Rows, each with roughly how far along a hidden order it lies (0 to 30):
[ 24   5  -6  -3  -5   7 -30  30 -10  29   1  63  -2  -4   1   3 -11  23
 -12   3 -25  29 -11   2  57 -10 -41 -11   3 -11  -1  24 -14  -5 -19   5
  14  24  14   0  -5  -1   1  -5  -1   3   2 -13  -1   5   3   3  -7   4
   1  10]	12
[  2  -6   0  -2   5   1 -22   8  -3   9   2  40  -3   4   0   1  -1   0
  -3   1   8   9  -1  -2  13   1 -12  -1   1   2  -4  10  -4  -4   1   4
   9   6   4  -2 -11  -2 -10  -5  -1   5   2  -2   0  -1   2   3  -5   2
   1   6]	14
[  7  -2   0  -2   4   0 -25  13  -2  21  -1  45  -2   4   0  -2  -1   2
  -2   4  -7   8  -3  -5  20  -5 -12  -2   8   9   1  11   5  -3  -1   3
  11   7   4  -1  -9   1   7  -3   7  -8 -10  -9  -1   0   2   3  -2   3
   4  -5]	8
[  7   0   1  -2  -5   4 -24   2   3  15   2  13  -1   3  -2  -2  -7   9
  -2   4  10  12  -2  -7  20   1  -3   1   0  -2  -4   2   3  -2   3   1
   6   4   2  -2  -1   0   8  -4  -4  15  -2  -2   0   3   4   3  -5   2
  -2  -1]	16
[  6  -1   1  -2   3   2 -23   8  -2  16   1  37  -2   3   1  -1  -2   2
  -2   3   4  11  -2  -3  18   0 -12  -2   3   4  -2  11  -2  -5   6   3
   9   7   3  -2 -12   0  -4  -5   1   5   2  -7   0   2   3   3  -3   3
   3   1]	12
[  1  -9  -6   2  -8  -6 -23  12 -12 -28   9 -14   3   8   8   5 -11  13
  -6  -7   6  -8   0  18  20   7  -4  15 -14  -5  -8  -9  -7  -2 -21   1
   5   1   6  -1   8  -2 -54  -3 -13  31  32   8   1 -12  -7   0   0   1
 -11  21]	27
[  4   0   2  -2   1   0 -16   6   5  21  -3  12   0   6  -3  -4   0  -1
   1   8  -2   6  -2 -10   9  -5   6   0  11  16   2   2  18   0   6   1
   8   2   1  -1  -2   2  24  -1  11 -14 -19  -6  -1   3   5   4   0   1
   3 -11]	6
[ -1   2   3  -2  10  -2 -24   3   3  13  -8  53  -1  -2 -11   4  11 -12
   5   2 -14   4  -1  -8 -20 -10 -10 -15  12   9   6   9  -2   7   6   3
  -6   3   2   4   8  -2  41   4  11 -28 -24 -10  -1   9   0  -2   0  -4
   7 -16]	0
[  7   0   0  -2  -3   4 -22   6  -1  16   3  21  -2   3  -1   0  -7   9
  -5   3   8  13  -2  -4  17   1 -10   0  -1  -4  -5   7  -4  -3   0   3
   4   6   3  -2  -1  -1  -1  -5  -6  11   2  -2   0   1   4   3  -5   3
  -1   7]	16
[  6   8  -9   6 -16   3 -18   2  -8 -22   8 -63   2 -10  22   0 -15  32
  -9  -3   0  -5  -3  21  16  13  10  14 -15 -23  -6 -15   1  -7   5  -3
   7   3  -3  -3  -1   7 -49  -1 -11  46  29  17   1  -6  -5  -3  -1  -1
 -11  24]	30
[  6   5  -1   1 -18   2 -19   7  -3 -10   5 -57   3   0  10   2 -13  26
  -7   1  13   5  -2  11  27   1  -2  13 -11  -6  -6 -10  -3  -5 -11   2
  -1  -5   1  -1  15   1 -21  -3 -14  29  23   5   1  -8   1   1   2   6
 -11  27]	26
